Below is a small trained network, with its code and all its weights. Each question gives an input and a class and asks what happens when units are switched off, that is, made to give their printed mean instead of their output.

import numpy as np


def w(rows, s, z=0):
    codes = np.array(rows[::2]) - 128.0
    scale = np.full(codes.shape[1], s)
    scale[-1] = z or s
    return codes * scale


def f(y):
    return y / 2 * (1 + np.tanh(0.7978845608 * (y + 0.044715 * y**3)))


def log_softmax(a):
    a = a - a.max(-1, keepdims=True)
    return a - np.log(np.exp(a).sum(-1, keepdims=True))


def net(x, mask):
    res = np.array(x, float).reshape(1, 2) / 4 @ E
    y = f(res @ A[0][:, :-1].T + A[0][:, -1])
    res = res + np.where(mask, y, B[0][:, -1]) @ B[0][:, :-1]
    return log_softmax(res[-1] @ U[:, :-1].T + U[:, -1])


A, B = {}, {}
E = w([
[163,198,136,199,62,153,112,37],'x0',
[107,244,44,64,75,225,108,158],'x1',
],0.011)
A[0] = w([
[157,133,116,202,110,114,65,10,97],'neuron 0',
[148,165,129,194,128,181,130,62,104],'neuron 1',
[130,152,172,114,103,150,175,95,250],'neuron 2',
[106,106,162,194,210,91,173,66,100],'neuron 3',
[160,82,180,194,134,83,124,149,92],'neuron 4',
[116,43,94,31,116,110,157,145,91],'neuron 5',
[56,185,67,82,111,151,118,119,113],'neuron 6',
[116,125,120,128,212,135,143,210,112],'neuron 7',
[75,90,112,53,120,106,171,140,138],'neuron 8',
[132,183,39,118,99,151,119,173,104],'neuron 9',
[190,143,173,143,80,171,138,83,118],'neuron 10',
[187,165,120,163,76,88,116,72,96],'neuron 11',
[141,93,212,148,144,132,163,117,152],'neuron 12',
],0.011,0.014)
B[0] = w([
[88,104,89,211,90,99,145,153,210],'neuron 0',
[131,115,70,210,142,135,97,193,187],'neuron 1',
[164,1,252,97,117,192,248,150,252],'neuron 2',
[75,187,33,116,195,198,158,70,221],'neuron 3',
[33,133,45,111,140,150,121,83,209],'neuron 4',
[106,106,82,202,83,43,70,176,179],'neuron 5',
[70,196,70,107,169,200,144,68,205],'neuron 6',
[151,119,125,219,108,102,117,251,182],'neuron 7',
[134,100,145,167,88,127,147,136,185],'neuron 8',
[71,175,101,103,160,123,139,87,203],'neuron 9',
[140,110,122,161,108,109,78,153,181],'neuron 10',
[92,111,83,193,79,80,60,145,182],'neuron 11',
[122,132,134,95,205,186,159,101,217],'neuron 12',
],0.011,0.013)
U = w([
[53,209,31,88,223,173,145,57,84],'0',
[114,114,75,232,65,93,94,252,87],'1',
[173,56,247,44,123,185,222,149,254],'2',
[179,153,139,88,108,81,80,90,62],'3',
],0.011,0.0054)

Each question gives the input, the list of numbers given to net, and the class t.
The units are the neurons (one row each of A and B). Each row of codes is followed by its name. A weight is (code - 128) times the scale printed after its matrix; where a second scale follows, it is the last column's (A, B and U).
mask holds one flag per neuron, in row order. A switched-off neuron (its flag False) gives its mean, the last column of its row in B, instead of its output. The means were averaged over made-up inputs and are rounded, as every weight is.
A unit's drop is (log p(t) with every unit on - log p(t) with that unit switched off) / (log p(t) with every unit on - log p(t) with every unit switched off).
The circuit of an input: a set's keep is (log p(t) with only the set's units on - log p(t) with every unit switched off) / (log p(t) with every unit on - log p(t) with every unit switched off). Starting from the 12 units with the biggest drops (on a tie, the unit counted first), units are removed one at a time, each time the one whose removal leaves the highest keep (on an exact tie, the one counted first), for as long as the keep stays at least 0.8.
circuit, biggest first: the units of the circuit, biggest drop first
k most important neurons: the k neurons with the biggest drops, biggest first
drop of u: that unit's drop, to one decimal
input [-8,7], class 1: circuit, biggest first	(neuron 7)
input [-5,-6], class 0: 2 most important neurons	(neuron 3; neuron 12)
input [3,3], class 2: 2 most important neurons	(neuron 3; neuron 2)
input [8,-8], class 0: 2 most important neurons	(neuron 3; neuron 12)
input [-5,-3], class 1: 2 most important neurons	(neuron 2; neuron 5)
input [-4,3], class 1: 3 most important neurons	(neuron 3; neuron 12; neuron 2)
input [-1,-3], class 2: 2 most important neurons	(neuron 6; neuron 9)
input [-1,3], class 2: 2 most important neurons	(neuron 3; neuron 4)
input [-7,-7], class 0: 3 most important neurons	(neuron 3; neuron 12; neuron 4)
input [-6,-6], class 0: 4 most important neurons	(neuron 3; neuron 12; neuron 4; neuron 0)
input [-8,0], class 1: drop of neuron 3	0.0
input [6,-8], class 0: drop of neuron 3	3.3
input [-2,-3], class 2: drop of neuron 6	0.5
